Below are the code and all the weights of a small trained network. Each question names an input and a class and asks about switching units off, where a switched-off unit gives its printed mean instead of its output.

import numpy as np


def w(rows, s, z=0):
    codes = np.array(rows[::2]) - 128.0
    scale = np.full(codes.shape[1], s)
    scale[-1] = z or s
    return codes * scale


def f(y):
    return np.maximum(y, 0)


def log_softmax(a):
    a = a - a.max(-1, keepdims=True)
    return a - np.log(np.exp(a).sum(-1, keepdims=True))


def net(x, mask):
    res = np.array(x, float).reshape(1, 7) / 4 @ E
    y = f(res @ A[0][:, :-1].T + A[0][:, -1])
    res = res + np.where(mask, y, B[0][:, -1]) @ B[0][:, :-1]
    return log_softmax(res[-1] @ U[:, :-1].T + U[:, -1])


A, B = {}, {}
E = w([
[125,254,154,201,204,129,130,109,239],'x0',
[193,151,103,95,169,85,83,189,80],'x1',
[69,147,28,26,126,94,172,97,145],'x2',
[70,48,93,177,89,129,176,145,169],'x3',
[197,185,96,155,165,188,138,186,151],'x4',
[191,168,124,66,43,105,210,151,166],'x5',
[87,106,85,222,57,56,109,203,162],'x6',
],0.0086)
A[0] = w([
[86,90,105,138,3,109,178,160,222,253],'N0',
[63,129,112,104,81,142,163,170,177,202],'N1',
[114,176,108,16,186,92,184,145,160,144],'N2',
[184,142,189,163,145,165,56,122,103,230],'N3',
[126,150,51,10,205,147,184,80,98,136],'N4',
[178,146,71,77,192,108,118,143,136,158],'N5',
[175,215,64,131,107,85,51,138,175,142],'N6',
[176,225,79,31,132,131,146,162,119,234],'N7',
[60,125,214,169,227,156,48,98,170,251],'N8',
[42,58,73,82,148,124,85,135,34,241],'N9',
[233,130,177,15,115,180,118,112,70,254],'N10',
[85,19,61,113,89,71,77,143,114,171],'N11',
[112,107,140,101,118,109,170,113,139,75],'N12',
[186,96,86,119,127,164,191,78,138,127],'N13',
[58,117,144,182,69,114,193,103,172,203],'N14',
[152,201,125,32,112,110,113,78,124,225],'N15',
[110,88,118,254,204,122,103,150,146,180],'N16',
[100,187,139,142,163,144,62,71,88,117],'N17',
[141,188,150,225,239,149,59,120,154,184],'N18',
],0.0092,0.0033)
B[0] = w([
[209,40,81,162,139,163,191,179,64,242],'N0',
[159,43,53,153,164,120,178,80,122,188],'N1',
[136,114,138,96,157,115,139,127,171,206],'N2',
[153,185,190,164,146,185,123,173,99,206],'N3',
[170,92,174,44,138,152,165,35,235,226],'N4',
[104,148,126,94,180,109,108,166,201,183],'N5',
[91,107,92,172,187,22,84,220,172,184],'N6',
[58,121,128,78,233,75,126,255,240,225],'N7',
[96,200,123,158,40,163,129,24,119,236],'N8',
[132,93,126,80,43,98,76,90,131,229],'N9',
[148,156,214,89,151,187,143,214,104,238],'N10',
[152,21,96,69,104,90,30,44,67,227],'N11',
[138,91,131,132,124,156,161,128,137,155],'N12',
[148,106,133,132,186,161,153,148,109,163],'N13',
[115,80,39,196,92,161,182,141,78,211],'N14',
[65,178,168,58,105,78,175,159,157,215],'N15',
[145,135,83,174,133,181,58,88,110,212],'N16',
[20,223,110,157,61,153,210,105,134,185],'N17',
[67,230,105,217,172,158,88,87,144,247],'N18',
],0.0077,0.014)
U = w([
[85,170,164,75,64,147,171,90,138,67],'0',
[111,137,71,107,191,45,113,172,205,100],'1',
[192,141,234,114,130,168,97,186,78,225],'2',
[150,66,88,77,88,98,34,80,100,220],'3',
[166,85,48,155,117,145,217,126,125,181],'4',
[113,186,92,193,141,168,69,66,153,126],'5',
[143,118,141,8,170,163,169,115,199,4],'6',
],0.011,0.0026)

Each question gives the input, the list of numbers given to net, and the class t.
The units are the neurons (one row each of A and B). Each row of codes is followed by its name. A weight is (code - 128) times the scale printed after its matrix; where a second scale follows, it is the last column's (A, B and U).
mask holds one flag per neuron, in row order. A switched-off neuron (its flag False) gives its mean, the last column of its row in B, instead of its output. The means were averaged over made-up inputs and are rounded, as every weight is.
A unit's drop is (log p(t) with every unit on - log p(t) with that unit switched off) / (log p(t) with every unit on - log p(t) with every unit switched off).
The circuit of an input: a set's keep is (log p(t) with only the set's units on - log p(t) with every unit switched off) / (log p(t) with every unit on - log p(t) with every unit switched off). Starting from the 12 units with the biggest drops (on a tie, the unit counted first), units are removed one at a time, each time the one whose removal leaves the highest keep (on an exact tie, the one counted first), for as long as the keep stays at least 0.8.
circuit, biggest first: the units of the circuit, biggest drop first
most important unit: the unit with the biggest drop
k most important neurons: the k neurons with the biggest drops, biggest first
drop of u: that unit's drop, to one decimal
input [-3,1,7,8,5,-7,5], class 3: most important unit	N11
input [6,-2,6,8,-2,8,-4], class 4: 2 most important neurons	(N0 N14)
input [3,6,1,-8,-2,-3,-2], class 1: 3 most important neurons	(N6 N7 N18)
input [1,4,-3,-6,4,0,-2], class 1: 2 most important neurons	(N7 N6)
input [4,-2,4,-6,-8,0,0], class 0: circuit, biggest first	(N17 N15)
input [1,5,2,3,-3,8,4], class 4: 3 most important neurons	(N0 N1 N18)
input [-8,8,5,-6,6,-3,3], class 1: 4 most important neurons	(N7 N6 N5 N8)
input [7,2,4,-6,-7,6,-1], class 1: 2 most important neurons	(N6 N7)
input [6,-7,-5,-8,5,8,2], class 1: 2 most important neurons	(N6 N7)
input [7,-5,7,-3,-2,0,0], class 1: 2 most important neurons	(N6 N10)
input [-6,8,-4,-2,7,-4,7], class 3: 2 most important neurons	(N11 N10)
input [8,1,4,7,0,5,-1], class 4: 3 most important neurons	(N0 N14 N1)
input [-3,2,-2,1,-4,4,6], class 3: 2 most important neurons	(N11 N17)
input [-4,2,2,1,5,2,6], class 3: circuit, biggest first	(N11)
input [-7,-4,-4,3,6,-7,-5], class 2: 2 most important neurons	(N3 N18)
input [5,-1,6,-6,6,5,0], class 1: drop of N6	0.4
input [-2,-4,4,-5,-1,-4,0], class 0: drop of N11	0.1
input [-1,-2,-5,7,-3,-4,3], class 3: drop of N11	0.8
